Here is a tiny trained network, its code and every weight. The questions are about switching its units off for an input and a target symbol, where a switched-off unit gives its printed mean instead of its output.

import numpy as np


def w(rows, s, z=0):
    codes = np.array(rows[::2]) - 128.0
    scale = np.full(codes.shape[1], s)
    scale[-1] = z or s
    return codes * scale


def norm(h):
    return h / np.sqrt((h * h).mean(-1, keepdims=True) + 1e-5)


def f(y):
    return y / 2 * (1 + np.tanh(0.7978845608 * (y + 0.044715 * y**3)))


def softmax(a):
    e = np.exp(a - a.max(-1, keepdims=True))
    return e / e.sum(-1, keepdims=True)


def log_softmax(a):
    a = a - a.max(-1, keepdims=True)
    return a - np.log(np.exp(a).sum(-1, keepdims=True))


def net(x, mask):
    ids = ['ΓΔΘΛΠαβεζημξσφψω'.index(c) for c in x.split()]
    T = len(ids)
    res = E[ids] + P[:T]
    u = 0
    for l in range(2):
        r = norm(res)
        for j in range(3):
            rows = slice(2 * j, 2 * j + 2)
            q, k, v = (r @ M[l][rows].T for M in (Q, K, V))
            z = softmax(np.where(np.tri(T) > 0, q @ k.T / 2**0.5, -1e9)) @ v
            o = O[l][rows]
            res = res + np.where(mask[u + j], z, o[:, -1]) @ o[:, :-1]
        u += 3
        y = f(norm(res) @ A[l][:, :-1].T + A[l][:, -1])
        res = res + np.where(mask[u : u + 12], y, B[l][:, -1]) @ B[l][:, :-1]
        u += 12
    return log_softmax(norm(res)[-1] @ U[:, :-1].T + U[:, -1])


Q, K, V, O, A, B = {}, {}, {}, {}, {}, {}
E = w([
[109,49,201,57,164,188],'Γ',
[187,183,158,154,85,113],'Δ',
[206,230,165,132,95,146],'Θ',
[148,193,168,50,156,167],'Λ',
[103,80,124,22,149,156],'Π',
[45,106,130,153,206,58],'α',
[174,81,66,183,82,171],'β',
[96,131,111,122,68,180],'ε',
[138,98,143,119,123,175],'ζ',
[108,165,105,133,5,152],'η',
[131,73,20,160,99,135],'μ',
[95,230,79,69,7,94],'ξ',
[235,57,80,166,84,67],'σ',
[159,180,187,115,126,212],'φ',
[68,158,61,70,85,121],'ψ',
[228,227,61,132,190,103],'ω',
],0.011)
P = w([
[24,253,127,80,240,214],'0',
[79,162,144,159,91,246],'1',
[95,133,154,144,84,199],'2',
[108,127,161,125,81,160],'3',
[128,123,162,115,83,134],'4',
[137,105,158,105,84,122],'5',
[146,94,163,101,78,120],'6',
[163,99,165,92,78,101],'7',
[175,92,166,89,79,95],'8',
[185,95,172,83,76,87],'9',
[193,84,169,79,72,86],'10',
[197,74,171,82,74,88],'11',
[207,74,172,80,71,86],'12',
],0.0036)
Q[0] = w([
[34,13,197,133,172,60],'L0H1',
[252,95,123,71,102,62],'L0H1',
[112,194,147,249,140,134],'L0H2',
[149,76,24,151,174,113],'L0H2',
[91,87,213,84,119,61],'L0H3',
[135,129,113,109,204,200],'L0H3',
],0.0048)
K[0] = w([
[85,13,150,120,167,68],'L0H1',
[219,127,149,91,61,3],'L0H1',
[161,178,105,196,137,176],'L0H2',
[167,51,66,167,147,121],'L0H2',
[87,94,166,140,163,116],'L0H3',
[170,89,168,46,112,183],'L0H3',
],0.0063)
V[0] = w([
[189,132,139,93,80,101],'L0H1',
[155,132,59,136,98,76],'L0H1',
[114,124,194,126,106,63],'L0H2',
[42,137,119,85,187,205],'L0H2',
[226,157,85,85,59,226],'L0H3',
[113,152,223,253,132,129],'L0H3',
],0.0039)
O[0] = w([
[49,116,139,176,116,216,188],'L0H1',
[5,172,179,84,80,100,134],'L0H1',
[110,45,73,155,220,172,103],'L0H2',
[122,144,94,195,28,163,161],'L0H2',
[57,234,96,139,113,254,254],'L0H3',
[145,113,162,230,155,50,68],'L0H3',
],0.0043,0.0028)
A[0] = w([
[171,179,185,88,61,110,215],'L0N1',
[160,116,132,69,149,180,119],'L0N2',
[156,111,148,88,135,113,142],'L0N3',
[45,253,86,96,75,175,76],'L0N4',
[166,87,70,211,96,96,236],'L0N5',
[45,133,104,118,197,190,144],'L0N6',
[96,204,162,91,255,143,6],'L0N7',
[182,179,149,163,151,191,168],'L0N8',
[45,189,175,138,135,138,180],'L0N9',
[211,77,177,117,112,139,186],'L0N10',
[8,143,177,129,201,168,11],'L0N11',
[207,178,151,126,204,186,77],'L0N12',
],0.0074,0.0015)
B[0] = w([
[78,113,118,156,170,117,211],'L0N1',
[122,155,99,112,154,142,175],'L0N2',
[129,158,178,136,146,138,138],'L0N3',
[115,119,117,63,153,182,255],'L0N4',
[78,166,166,92,129,218,164],'L0N5',
[118,255,105,209,113,124,157],'L0N6',
[72,155,153,161,66,165,140],'L0N7',
[104,148,110,97,91,17,175],'L0N8',
[205,123,65,151,73,161,159],'L0N9',
[120,149,214,168,172,133,177],'L0N10',
[173,142,24,227,94,157,144],'L0N11',
[125,107,150,67,101,115,156],'L0N12',
],0.0057,0.0065)
Q[1] = w([
[102,132,118,131,115,212],'L1H1',
[42,135,175,117,155,255],'L1H1',
[153,177,169,108,173,109],'L1H2',
[146,146,190,116,157,203],'L1H2',
[123,132,74,68,70,191],'L1H3',
[131,204,81,20,117,114],'L1H3',
],0.0095)
K[1] = w([
[99,113,100,187,160,22],'L1H1',
[84,60,113,199,216,19],'L1H1',
[93,123,204,81,96,105],'L1H2',
[100,123,208,152,183,200],'L1H2',
[68,102,25,129,167,90],'L1H3',
[89,99,60,126,180,2],'L1H3',
],0.0083)
V[1] = w([
[174,132,54,213,128,85],'L1H1',
[24,154,66,231,160,110],'L1H1',
[195,68,169,126,164,122],'L1H2',
[71,90,115,139,71,84],'L1H2',
[130,91,81,254,151,141],'L1H3',
[80,153,201,219,115,122],'L1H3',
],0.0049)
O[1] = w([
[213,110,109,191,45,209,19],'L1H1',
[156,179,76,194,150,87,168],'L1H1',
[102,197,36,141,25,147,9],'L1H2',
[94,4,215,113,67,57,39],'L1H2',
[140,141,17,59,94,221,3],'L1H3',
[209,83,84,16,143,105,70],'L1H3',
],0.004,0.0025)
A[1] = w([
[135,188,116,49,154,110,115],'L1N1',
[125,150,122,163,188,167,254],'L1N2',
[45,238,106,99,67,146,160],'L1N3',
[99,118,95,193,137,22,43],'L1N4',
[87,76,90,125,76,158,155],'L1N5',
[226,68,100,116,127,161,123],'L1N6',
[73,130,113,72,158,155,172],'L1N7',
[143,148,78,102,159,162,143],'L1N8',
[112,181,154,150,135,164,145],'L1N9',
[58,159,158,172,77,162,105],'L1N10',
[153,2,86,82,106,76,191],'L1N11',
[167,160,67,196,101,95,163],'L1N12',
],0.0094,0.0032)
B[1] = w([
[86,77,117,186,128,152,173],'L1N1',
[92,161,67,99,38,48,184],'L1N2',
[126,142,183,181,188,101,248],'L1N3',
[173,9,98,15,73,152,136],'L1N4',
[91,129,204,100,148,75,148],'L1N5',
[78,136,200,187,221,73,134],'L1N6',
[253,109,203,161,101,100,197],'L1N7',
[101,70,128,152,133,98,157],'L1N8',
[43,120,88,145,170,30,183],'L1N9',
[108,163,89,166,211,34,178],'L1N10',
[7,228,217,214,176,66,126],'L1N11',
[221,40,152,39,52,136,128],'L1N12',
],0.0052,0.011)
U = w([
[55,206,107,237,175,86,222],'Γ',
[90,95,210,60,144,48,140],'Δ',
[181,112,251,29,159,183,138],'Θ',
[158,199,72,91,133,205,162],'Λ',
[167,49,59,162,254,195,77],'Π',
[122,11,40,48,82,61,208],'α',
[141,121,83,236,36,136,7],'β',
[86,98,96,140,117,243,181],'ε',
[186,148,72,137,44,61,2],'ζ',
[67,132,175,144,9,216,72],'η',
[48,21,74,210,90,178,40],'μ',
[68,193,96,16,24,142,79],'ξ',
[240,69,166,209,67,123,87],'σ',
[207,186,91,145,109,173,132],'φ',
[43,109,46,36,169,191,106],'ψ',
[210,162,57,24,199,98,22],'ω',
],0.0084,0.0025)

Each question gives the input, a string of symbols that net reads in full, and the target symbol t.
The units are the heads (2 rows each of Q, K, V and O) and the neurons (one row each of A and B). Each row of codes is followed by its name. A weight is (code - 128) times the scale printed after its matrix; where a second scale follows, it is the last column's (O, A, B and U).
mask holds one flag per unit, layer by layer, with each layer's heads first. A switched-off unit (its flag False) gives its mean, the last column of its rows in O or B, instead of its output. The means were averaged over made-up inputs and are rounded, as every weight is.
A unit's drop is (log p(t) with every unit on - log p(t) with that unit switched off) / (log p(t) with every unit on - log p(t) with every unit switched off).
The circuit of an input: a set's keep is (log p(t) with only the set's units on - log p(t) with every unit switched off) / (log p(t) with every unit on - log p(t) with every unit switched off). Starting from the 12 units with the biggest drops (on a tie, the unit counted first), units are removed one at a time, each time the one whose removal leaves the highest keep (on an exact tie, the one counted first), for as long as the keep stays at least 0.8.
units of the circuit, in order: the units of the circuit, biggest drop first
unit that matters most: the unit with the biggest drop
top k neurons: the k neurons with the biggest drops, biggest first
which heads matter: for each layer, one digit per head in row order, 1 if its drop is at least 0.15 and else 0, layers parted by /
input ψ σ Λ ξ Γ σ Π η Γ σ ζ α φ, target φ: units of the circuit, in order : (L1H1; L1H3; L0N11)
input μ ω Θ Π Π Γ Θ φ β α, target α: unit that matters most : L1N4
input Θ Θ μ Π Π Γ η ζ Π Π, target Θ: units of the circuit, in order : (L1N7; L1N9)
input Γ Π ξ Θ σ σ ε σ, target Θ: top 2 neurons : (L0N6; L0N5)
input β Δ μ Π ε σ, target Γ: units of the circuit, in order : (L0N5; L1N7)
input Π ψ Δ Π ξ ε Π, target Θ: which heads matter : 011 / 110
input Π ε σ ξ β α μ ψ ε Θ, target Θ: top 2 neurons : (L0N8; L1N10)
input Γ ω α Π Γ Λ Γ Θ Π ω, target ω: which heads matter : 001 / 001
input η Λ Δ ε α Λ, target Λ: which heads matter : 000 / 101
input Θ Γ ξ Δ Θ Γ Γ η φ μ Γ η, target Δ: top 4 neurons : (L0N5; L1N5; L0N6; L0N4)
input β β σ ε μ ζ α μ Γ Δ ω, target ω: top 2 neurons : (L1N9; L1N10)
input Π α σ, target σ: top 2 neurons : (L0N5; L1N12)
input Δ Θ Δ Γ Δ Θ, target Δ: top 3 neurons : (L0N8; L0N12; L0N6)
input Γ α μ η ε, target ε: top 3 neurons : (L0N4; L1N10; L1N9)
input Γ Δ Δ α β ξ η, target η: which heads matter : 000 / 101
input Δ β η σ σ η, target Δ: unit that matters most : L1N5
input Γ Γ μ α Γ Π ω ω Λ φ ψ, target ψ: which heads matter : 001 / 101
input Γ μ α α, target Δ: which heads matter : 101 / 011
input α Π σ, target σ: top 2 neurons : (L0N4; L0N5)
input Γ Γ Π η μ Γ β ε σ σ μ Π σ, target Θ: top 3 neurons : (L0N6; L0N5; L0N9)
input Δ σ ξ Λ Γ Δ ω Δ Θ ω, target Δ: unit that matters most : L0N8
input Δ φ σ, target Γ: which heads matter : 001 / 010
input β Γ Δ η ξ Γ Δ Δ Θ Θ ξ Π, target Γ: which heads matter : 101 / 011
input Θ ξ Δ ξ ε Γ α σ σ μ, target μ: top 3 neurons : (L0N5; L1N6; L0N8)
input Π ξ ξ Γ σ Λ ζ ζ ω Δ σ, target Δ: top 2 neurons : (L0N6; L1N7)
input Λ μ σ σ, target Δ: top 2 neurons : (L0N5; L0N6)
